((-39.0, 17.3, -9.0, -14.1, -28.0, 16.1), (9.9, -5.5, -59.9, -51.9, 6.4, 54.2), (-48.0, -49.5, -3.2, -27.5, -42.6, -6.7)) → -59.9
((-36.6, -21.5, 41.7, 12.8, 8.3, 71.4, 74.0), (-33.0, 27.0, 81.1, -4.9, 45.7, 45.8, 5.6)) → 41.7
((20.7, 22.5, -26.8, 22.1, 14.4), (-15.3, -48.7, 0.8, -39.2, -42.4), (-6.6, -17.6, -82.7, -16.0, -26.9)) → 0.8
((26.4, 58.2, -2.0, -18.8), (-2.2, -10.1, 8.7, 17.0)) → -2.0
((-50.1, -41.2, 20.1, 37.8, -61.9), (-11.2, 31.6, 76.2, 54.8, 21.6), (-16.4, 11.8, 46.7, -52.7, 10.0)) → 76.2
((66.2, -15.8, 15.1, -12.2), (79.9, -44.7, 5.3, -18.2), (-82.0, 21.9, -70.2, -29.8)) → 5.3
((25.6, -76.3, -23.9, 14.9), (80.5, 58.8, -27.1, 71.7), (-39.9, -44.9, -73.7, 15.9)) → -27.1
---
[[  5.8  55.7   2.8  82.5]
 [ 75.0  17.5  33.7  -3.3]
 [-42.7 -14.1 -24.1 -43.8]]	-14.1

[[ 71.6  31.3 -14.0 -15.0   7.3 -29.6  13.8]
 [ 15.5 -14.0   9.3  -3.3 -33.7  15.6  15.1]
 [-20.1  16.8  43.5  -8.3  11.4 -47.8   5.4]]	16.8

[[-69.7  13.5 -33.1  -4.7 -56.4 -46.0 -61.1]
 [  7.8  54.6 -27.6  16.9 -23.7  20.0  41.7]
 [  4.9  20.0 -39.6  -4.1 -25.7 -82.1  13.4]]	20.0

[[ -6.2   6.7  36.2  27.9  32.4  13.6 -25.5]
 [ 39.9 -61.1  39.0 -39.8 -41.2 -31.9  -0.1]
 [-12.6   5.9  -5.5  -8.0  37.5 -24.4 -47.1]]	5.9

[[  9.7 -57.3 -27.6 -14.6  29.2  49.9]
 [-10.9  66.5  28.8  20.2 -44.8 -69.3]
 [ 15.7 -54.2 -28.7 -12.1  29.4  60.9]]	-54.2

[[-21.7 -16.2  36.1 -12.4]
 [ 31.8  19.9 -29.7  13.5]
 [ 17.9   6.9 -62.7  39.9]]	6.9

[[-36.4  21.5  46.9  41.7]
 [ 62.4 -57.9 -80.1  36.1]
 [ 20.3 -49.5 -43.1  52.2]]	-49.5

[[-58.0 -17.8 -56.7   7.1  18.8]
 [-41.8 -14.9 -26.7  55.7   6.8]
 [-47.3 -20.4 -44.1  30.8  15.0]]	-20.4

[[ 69.6 -41.7  77.5  23.8 -51.0]
 [-21.4  68.3 -20.2 -28.2  60.7]
 [ 52.7 -17.1  50.8  60.7 -25.3]]	-17.1
---
[197 973 451 621 472 416 748] yields 451
[  82  855  906 -321 -253 -534] yields 906
[75 55 93 42 56  7] yields 93
[194 742  25 754  49] yields 25
[29 72 40 61 85 23] yields 40
[8969 6605 4111 2875] yields 4111
[323 304 786  27 563] yields 786
[9 2 8 3 5] yields 8
[3 1 7 8] yields 7
---
6978,8045,1650,8972,8885,7335 -> 8045
427,-693,734,483,-95 -> -693
1,3,5,7,3,8 -> 3
4,7,5,3,3,1 -> 7
554,243,927,718 -> 243
607,-133,375,-871,173,365,335 -> -133
2997,8064,4340,3462 -> 8064
685,600,224,802,904,937 -> 600
2,7,5,3,6,3,5 -> 7
---
[  0   1 -43  38 -38] ans = 38, 1

[[-13 -12   2 -19 -16 -22]
 [  3 -15 -20 -16 -23 -26]
 [ 37 -14 -30 -21 -20 -31]] ans = 37, 3

[ 63 105 203  33] ans = 203, 105

[[-34 -36 -30  -4 -46 -40]
 [-40 -40 -40 -40 -45  15]
 [-46 -47 -44  43 -48 -48]] ans = 43, 15

[-31 -46  48 -32  15 -49  11] ans = 48, 15

[66 14 28 74 11 24 21] ans = 74, 66

[  5  18  48 -29] ans = 48, 18
---
[-73.4  28.9  19.4  22.7  30.6] >> 30.6

[[-35.8  35.5  16.1 -11.3]
 [ 79.2 -64.5 -34.4  -9.3]
 [-16.0 -38.2 -21.4 -30.2]] >> -11.3

[[ 75.3 -15.5 -70.7 -76.1  -8.9]
 [-45.0 -12.8  24.0  34.3   5.9]
 [ 53.3  13.9 -39.5 -34.2  -5.2]] >> -8.9

[[ 46.8   4.3 -28.9 -25.5  15.2  -2.0  16.1]
 [-13.3   8.2  65.6  -9.5  13.9 -57.0  23.7]] >> 16.1

[-26.2 -67.6 -57.7 -15.3  18.6  -9.0] >> -9.0

[ 60.7 -32.5  58.2 -12.2  23.7  10.8] >> 10.8

[[ 51.1  59.6 -68.5 -39.2 -39.1]
 [ 29.9  39.6 -51.8 -31.8 -40.4]] >> -39.1

[ 27.4  71.4 -49.9 -45.9   4.9  18.9] >> 18.9

[[  2.7  24.5  38.1  25.4]
 [ -8.6  65.6 -65.7  -9.9]
 [  0.2 -12.8  39.5  22.7]] >> 25.4

[[ 30.3  59.8  -2.1  -1.9]
 [-58.6 -50.5 -30.9 -47.1]] >> -1.9
---
[[ 14.3  -4.2  20.9 -61.5]
 [-18.3  -1.4 -10.1  55.0]
 [ -4.4 -10.7  14.3 -10.2]] 55.0, 20.9

[[  9.6  32.0 -65.2 -18.0 -31.9   5.5 -10.7]
 [-21.3 -11.9  51.1  33.7  20.2  31.9  19.3]] 51.1, 33.7

[-52.9  45.5 -17.8  18.7  70.1  22.6] 70.1, 45.5

[ 69.9  38.5  53.0 -73.6] 69.9, 53.0

[[-32.1  66.8  -8.2  20.5]
 [ 32.8 -64.6  26.0 -21.4]
 [-14.4  24.4  35.9 -16.0]] 66.8, 35.9

[  6.2 -77.6 -34.9  34.2 -33.8   7.9] 34.2, 7.9
